Below are the code and all the weights of a small trained network. Each question names an input and a target symbol and asks about switching units off, where a switched-off unit gives its printed mean instead of its output.

import numpy as np


def w(rows, s, z=0):
    codes = np.array(rows[::2]) - 128.0
    scale = np.full(codes.shape[1], s)
    scale[-1] = z or s
    return codes * scale


def norm(h):
    return h / np.sqrt((h * h).mean(-1, keepdims=True) + 1e-5)


def f(y):
    return np.maximum(y, 0)


def softmax(a):
    e = np.exp(a - a.max(-1, keepdims=True))
    return e / e.sum(-1, keepdims=True)


def log_softmax(a):
    a = a - a.max(-1, keepdims=True)
    return a - np.log(np.exp(a).sum(-1, keepdims=True))


def net(x, mask):
    ids = ['ΔΠΦαβγεζηθμξστω'.index(c) for c in x.split()]
    T = len(ids)
    res = E[ids] + P[:T]
    u = 0
    for l in range(2):
        q, k, v = (norm(res) @ M[l].T for M in (Q, K, V))
        z = softmax(np.where(np.tri(T) > 0, q @ k.T / 3**0.5, -1e9)) @ v
        res = res + np.where(mask[u], z, O[l][:, -1]) @ O[l][:, :-1]
        u += 1
        y = f(norm(res) @ A[l][:, :-1].T + A[l][:, -1])
        res = res + np.where(mask[u : u + 4], y, B[l][:, -1]) @ B[l][:, :-1]
        u += 4
    return log_softmax(norm(res)[-1] @ U[:, :-1].T + U[:, -1])


Q, K, V, O, A, B = {}, {}, {}, {}, {}, {}
E = w([
[169,133,114,118],'Δ',
[118,252,171,215],'Π',
[154,129,132,102],'Φ',
[149,143,128,115],'α',
[166,144,142,128],'β',
[179,125,123,154],'γ',
[142,136,122,106],'ε',
[165,129,131,112],'ζ',
[158,133,119,117],'η',
[159,116,118,144],'θ',
[148,164,144,116],'μ',
[144,127,130,116],'ξ',
[144,114,116,104],'σ',
[150,119,127,104],'τ',
[147,101,107,116],'ω',
],0.029)
P = w([
[85,126,133,119],'0',
[250,137,76,37],'1',
[88,126,133,152],'2',
[175,161,141,92],'3',
[206,217,57,169],'4',
[85,122,135,156],'5',
[180,163,162,125],'6',
[182,231,50,182],'7',
[82,116,141,159],'8',
[190,165,191,136],'9',
],0.019)
Q[0] = w([
[158,75,143,70],'0.h1',
[153,119,253,80],'0.h1',
[27,175,67,179],'0.h1',
],0.012)
K[0] = w([
[125,102,152,172],'0.h1',
[103,37,254,126],'0.h1',
[241,170,36,12],'0.h1',
],0.0086)
V[0] = w([
[194,164,147,155],'0.h1',
[61,234,2,141],'0.h1',
[106,96,100,117],'0.h1',
],0.0074)
O[0] = w([
[185,166,20,119,76],'0.h1',
[236,1,204,184,109],'0.h1',
[137,93,52,133,253],'0.h1',
],0.0067,0.00044)
A[0] = w([
[215,156,116,128,176],'0.n1',
[164,225,50,133,35],'0.n2',
[215,121,59,80,255],'0.n3',
[73,123,79,246,17],'0.n4',
],0.013,0.0048)
B[0] = w([
[114,166,216,147,221],'0.n1',
[131,90,112,5,190],'0.n2',
[99,195,95,164,254],'0.n3',
[243,104,110,124,135],'0.n4',
],0.014)
Q[1] = w([
[169,109,61,85],'1.h1',
[210,106,84,55],'1.h1',
[255,179,176,145],'1.h1',
],0.014)
K[1] = w([
[134,122,151,42],'1.h1',
[121,78,158,9],'1.h1',
[87,39,183,222],'1.h1',
],0.014)
V[1] = w([
[12,239,94,172],'1.h1',
[60,126,244,128],'1.h1',
[133,70,65,135],'1.h1',
],0.011)
O[1] = w([
[27,195,225,156,253],'1.h1',
[152,2,189,110,175],'1.h1',
[95,156,25,83,63],'1.h1',
],0.012,0.0069)
A[1] = w([
[146,138,78,226,23],'1.n1',
[99,7,128,134,91],'1.n2',
[83,131,199,81,12],'1.n3',
[61,122,124,220,254],'1.n4',
],0.017,0.005)
B[1] = w([
[186,89,251,230,135],'1.n1',
[91,249,166,179,154],'1.n2',
[132,12,158,64,224],'1.n3',
[171,93,16,159,254],'1.n4',
],0.013,0.0078)
U = w([
[128,142,142,165,143],'Δ',
[174,129,114,203,166],'Π',
[116,72,150,74,127],'Φ',
[190,126,196,182,37],'α',
[187,63,70,33,111],'β',
[107,145,138,51,84],'γ',
[253,85,145,136,74],'ε',
[78,153,72,66,147],'ζ',
[50,97,113,134,254],'η',
[232,177,70,102,87],'θ',
[131,118,164,127,119],'μ',
[127,103,157,152,136],'ξ',
[28,173,166,169,99],'σ',
[41,88,171,76,75],'τ',
[75,164,22,175,197],'ω',
],0.021,0.0077)

Each question gives the input, a string of symbols that net reads in full, and the target symbol t.
The units are the heads (3 rows each of Q, K, V and O) and the neurons (one row each of A and B). Each row of codes is followed by its name. A weight is (code - 128) times the scale printed after its matrix; where a second scale follows, it is the last column's (O, A, B and U).
mask holds one flag per unit, layer by layer, with each layer's heads first. A switched-off unit (its flag False) gives its mean, the last column of its rows in O or B, instead of its output. The means were averaged over made-up inputs and are rounded, as every weight is.
A unit's drop is (log p(t) with every unit on - log p(t) with that unit switched off) / (log p(t) with every unit on - log p(t) with every unit switched off).
The circuit of an input: a set's keep is (log p(t) with only the set's units on - log p(t) with every unit switched off) / (log p(t) with every unit on - log p(t) with every unit switched off). Starting from all 10 units, units are removed one at a time, each time the one whose removal leaves the highest keep (on an exact tie, the one counted first), for as long as the keep stays at least 0.8.
circuit, biggest first: the units of the circuit, biggest drop first
k most important neurons: the k neurons with the biggest drops, biggest first
top k neurons in layer l: the k neurons of layer l with the biggest drops, biggest first
input τ σ σ η, target σ: top 2 neurons in layer 0 => [0.n1; 0.n2]
input τ α σ ξ σ, target γ: top neuron in layer 0 => [0.n2]
input σ Φ θ α, target θ: circuit, biggest first => [1.h1; 0.n4]
input α σ Π τ α σ α β τ, target η: top 2 neurons in layer 0 => [0.n2; 0.n3]
input τ ε σ Δ, target σ: circuit, biggest first => [0.n1; 0.n2; 1.h1]
input τ σ ω σ τ σ σ σ σ, target ω: circuit, biggest first => [0.n1; 1.h1]
input σ α ω, target Π: top 2 neurons in layer 0 => [0.n2; 0.n4]
input σ σ σ Φ η α σ ω τ η, target τ: circuit, biggest first => [0.h1; 0.n2; 1.n3]
input α ω Φ σ σ, target ε: top 3 neurons in layer 0 => [0.n2; 0.n3; 0.n1]
input θ ω ω α, target ω: 2 most important neurons => [0.n1; 0.n4]
input ε σ σ ω Δ μ ω τ, target β: top 2 neurons in layer 0 => [0.n2; 0.n3]
input ω Π ζ σ, target ζ: 2 most important neurons => [0.n1; 0.n3]
input α ε τ, target η: 4 most important neurons => [0.n2; 1.n4; 0.n1; 0.n3]
input σ σ α σ α ζ μ Δ θ γ, target θ: 2 most important neurons => [0.n4; 0.n1]
input α μ α Φ α, target ε: circuit, biggest first => [0.h1; 1.h1; 0.n3]
input γ σ σ Δ α ε σ ω σ τ, target σ: circuit, biggest first => [1.h1; 0.n2; 0.n1]
input Φ ω θ τ η θ α, target θ: circuit, biggest first => [0.n4; 1.h1]
input α σ Π ω γ ω Φ α, target ε: circuit, biggest first => [0.h1; 0.n2; 1.h1; 0.n3]
input τ σ μ σ σ Δ ξ σ τ Φ, target τ: circuit, biggest first => [0.h1; 1.n3]
input Φ ω α σ, target α: circuit, biggest first => [0.h1; 0.n2]
